Below are the code and all the weights of a small trained network. Each question names an input and a class and asks about switching units off, where a switched-off unit gives its printed mean instead of its output.

import numpy as np


def w(rows, s, z=0):
    codes = np.array(rows[::2]) - 128.0
    scale = np.full(codes.shape[1], s)
    scale[-1] = z or s
    return codes * scale


def norm(h):
    return h / np.sqrt((h * h).mean(-1, keepdims=True) + 1e-5)


def f(y):
    return y / 2 * (1 + np.tanh(0.7978845608 * (y + 0.044715 * y**3)))


def log_softmax(a):
    a = a - a.max(-1, keepdims=True)
    return a - np.log(np.exp(a).sum(-1, keepdims=True))


def net(x, mask):
    res = np.array(x, float).reshape(1, 8) / 4 @ E
    u = 0
    for l in range(4):
        y = f(norm(res) @ A[l][:, :-1].T + A[l][:, -1])
        res = res + np.where(mask[u : u + 8], y, B[l][:, -1]) @ B[l][:, :-1]
        u += 8
    return log_softmax(norm(res)[-1] @ U[:, :-1].T + U[:, -1])


A, B = {}, {}
E = w([
[120,138,123,130,126,125],'x0',
[181,64,181,123,147,162],'x1',
[134,120,133,127,129,127],'x2',
[132,126,129,127,128,128],'x3',
[71,155,215,63,170,107],'x4',
[150,222,144,96,130,173],'x5',
[140,143,184,78,1,136],'x6',
[178,96,109,73,159,35],'x7',
],0.0081)
A[0] = w([
[26,100,130,115,235,175,118],'L0N1',
[146,152,109,171,229,79,131],'L0N2',
[110,208,181,113,143,165,151],'L0N3',
[161,92,95,222,253,163,98],'L0N4',
[191,158,76,20,138,45,100],'L0N5',
[54,72,205,157,125,110,115],'L0N6',
[179,79,162,124,80,131,128],'L0N7',
[56,185,73,123,95,37,252],'L0N8',
],0.0075,0.0019)
B[0] = w([
[104,147,182,108,56,81,220],'L0N1',
[198,200,177,98,73,116,211],'L0N2',
[199,132,113,123,216,118,208],'L0N3',
[92,194,127,68,96,9,253],'L0N4',
[218,98,238,254,208,174,221],'L0N5',
[109,79,86,101,174,100,176],'L0N6',
[158,198,110,69,46,185,183],'L0N7',
[167,63,189,29,116,152,238],'L0N8',
],0.0076,0.0039)
A[1] = w([
[130,144,74,163,120,161,15],'L1N1',
[173,156,125,105,168,199,29],'L1N2',
[173,97,150,99,47,149,112],'L1N3',
[133,75,83,142,89,119,215],'L1N4',
[128,142,10,154,220,40,71],'L1N5',
[115,87,142,146,138,128,6],'L1N6',
[137,85,127,137,198,165,30],'L1N7',
[155,161,157,174,76,188,73],'L1N8',
],0.011,0.0011)
B[1] = w([
[174,53,162,160,102,79,140],'L1N1',
[152,153,10,175,182,184,197],'L1N2',
[99,236,193,94,100,2,254],'L1N3',
[16,137,38,88,169,105,177],'L1N4',
[135,167,224,94,148,91,202],'L1N5',
[101,165,116,134,118,204,119],'L1N6',
[143,111,94,60,54,167,127],'L1N7',
[83,116,152,140,223,46,214],'L1N8',
],0.0068,0.005)
A[2] = w([
[77,56,138,94,149,113,30],'L2N1',
[55,119,141,221,187,123,138],'L2N2',
[180,114,34,200,75,55,95],'L2N3',
[220,143,133,75,191,131,247],'L2N4',
[120,130,180,71,161,110,200],'L2N5',
[1,202,136,145,137,163,218],'L2N6',
[210,137,104,38,118,50,132],'L2N7',
[152,105,73,172,189,145,75],'L2N8',
],0.0091,0.0015)
B[2] = w([
[92,176,160,103,254,182,141],'L2N1',
[207,108,114,136,73,123,134],'L2N2',
[55,237,131,223,207,114,161],'L2N3',
[66,159,151,161,71,166,225],'L2N4',
[34,92,245,132,115,137,216],'L2N5',
[211,12,172,196,112,87,186],'L2N6',
[132,40,24,225,106,147,254],'L2N7',
[103,67,187,35,74,142,132],'L2N8',
],0.0081)
A[3] = w([
[149,37,118,155,127,159,96],'L3N1',
[44,46,103,111,157,111,111],'L3N2',
[95,88,144,131,95,70,16],'L3N3',
[151,221,226,198,85,103,189],'L3N4',
[160,146,138,107,219,39,95],'L3N5',
[31,93,72,52,187,72,5],'L3N6',
[163,126,108,77,254,64,52],'L3N7',
[79,48,164,137,125,12,142],'L3N8',
],0.0095,0.0026)
B[3] = w([
[215,169,49,152,62,146,132],'L3N1',
[112,187,117,156,208,169,159],'L3N2',
[234,179,136,75,67,137,167],'L3N3',
[134,109,55,84,126,137,250],'L3N4',
[116,102,180,94,2,120,146],'L3N5',
[154,180,87,104,134,177,148],'L3N6',
[184,153,169,70,118,78,126],'L3N7',
[146,124,65,136,137,213,246],'L3N8',
],0.0084,0.012)
U = w([
[126,103,97,127,108,143,179],'0',
[126,128,145,71,53,9,102],'1',
[89,119,143,176,166,59,254],'2',
[147,117,100,143,118,136,143],'3',
[146,115,98,141,118,139,121],'4',
[218,57,158,205,137,99,62],'5',
[151,177,87,123,191,144,43],'6',
[135,117,99,130,112,126,74],'7',
],0.014,0.0076)

Each question gives the input, the list of numbers given to net, and the class t.
The units are the neurons (one row each of A and B). Each row of codes is followed by its name. A weight is (code - 128) times the scale printed after its matrix; where a second scale follows, it is the last column's (A, B and U).
mask holds one flag per neuron, layer by layer. A switched-off neuron (its flag False) gives its mean, the last column of its row in B, instead of its output. The means were averaged over made-up inputs and are rounded, as every weight is.
A unit's drop is (log p(t) with every unit on - log p(t) with that unit switched off) / (log p(t) with every unit on - log p(t) with every unit switched off).
The circuit of an input: a set's keep is (log p(t) with only the set's units on - log p(t) with every unit switched off) / (log p(t) with every unit on - log p(t) with every unit switched off). Starting from the 12 units with the biggest drops (on a tie, the unit counted first), units are removed one at a time, each time the one whose removal leaves the highest keep (on an exact tie, the one counted first), for as long as the keep stays at least 0.8.
circuit, biggest first: the units of the circuit, biggest drop first
k most important neurons: the k neurons with the biggest drops, biggest first
top k neurons in layer l: the k neurons of layer l with the biggest drops, biggest first
input [4,1,-5,0,-2,7,-4,-8], class 5: circuit, biggest first	[L2N6]
input [-6,7,1,8,5,-3,8,-7], class 1: 2 most important neurons	[L1N3, L2N7]
input [-3,8,5,4,2,5,-8,-2], class 0: 3 most important neurons	[L1N3, L2N7, L3N8]
input [6,-8,-7,-8,5,2,-6,-5], class 0: top 2 neurons in layer 1	[L1N3, L1N8]
input [-6,3,6,6,-6,6,-4,-5], class 2: 2 most important neurons	[L3N8, L1N1]
input [4,7,-4,3,-8,-8,4,-1], class 2: circuit, biggest first	[L2N3, L1N4]
input [-4,-4,1,0,1,-4,3,-7], class 5: 2 most important neurons	[L2N6, L0N4]
input [8,6,0,-6,-8,5,8,-6], class 1: 3 most important neurons	[L1N3, L3N8, L2N7]
input [4,4,-1,3,-5,-2,-7,-3], class 1: circuit, biggest first	[L0N4, L3N5]
input [2,-5,4,-4,4,2,7,8], class 5: 2 most important neurons	[L0N5, L2N7]
input [-2,-6,-2,-3,5,4,-7,-3], class 1: 2 most important neurons	[L2N7, L3N2]
input [-3,3,3,-2,-4,-1,3,2], class 2: top 3 neurons in layer 0	[L0N8, L0N1, L0N4]
input [4,1,2,-5,4,-8,-1,5], class 6: circuit, biggest first	[L3N2, L2N6, L3N6]
input [-5,3,2,6,-7,-5,3,-5], class 2: top 2 neurons in layer 0	[L0N8, L0N1]
input [5,7,-1,2,8,4,6,6], class 2: circuit, biggest first	[L2N5, L0N5]
input [1,-3,-3,-8,8,2,2,8], class 2: 3 most important neurons	[L0N5, L2N6, L2N5]
input [-3,4,7,-8,4,8,-1,-8], class 5: circuit, biggest first	[L2N6]
input [-6,0,-5,-2,5,-7,5,-1], class 6: circuit, biggest first	[L0N6, L3N2, L2N1, L3N6]
input [-2,4,8,-3,7,1,-8,-7], class 1: top 2 neurons in layer 0	[L0N4, L0N1]
input [-6,3,6,7,3,1,-5,8], class 5: 2 most important neurons	[L0N5, L1N3]
input [-2,-7,-2,6,-4,7,-8,-7], class 1: top 2 neurons in layer 3	[L3N8, L3N5]
input [5,4,2,-6,-6,4,-6,1], class 1: 2 most important neurons	[L0N4, L1N5]
input [3,-2,-2,3,1,7,-4,8], class 5: circuit, biggest first	[L0N5]
input [-6,2,2,4,2,-4,7,-5], class 1: 2 most important neurons	[L1N3, L2N7]
input [3,0,-7,3,-8,6,-4,-2], class 2: top 2 neurons in layer 3	[L3N8, L3N3]
input [-6,4,-5,0,2,-7,4,1], class 6: 2 most important neurons	[L0N6, L3N2]
input [6,-3,4,-4,-8,-6,1,-1], class 2: circuit, biggest first	[L2N3]
input [-2,-1,-1,1,0,6,3,7], class 5: 2 most important neurons	[L0N5, L3N8]
input [-1,-5,-7,-2,-1,4,1,8], class 5: 2 most important neurons	[L0N5, L3N8]
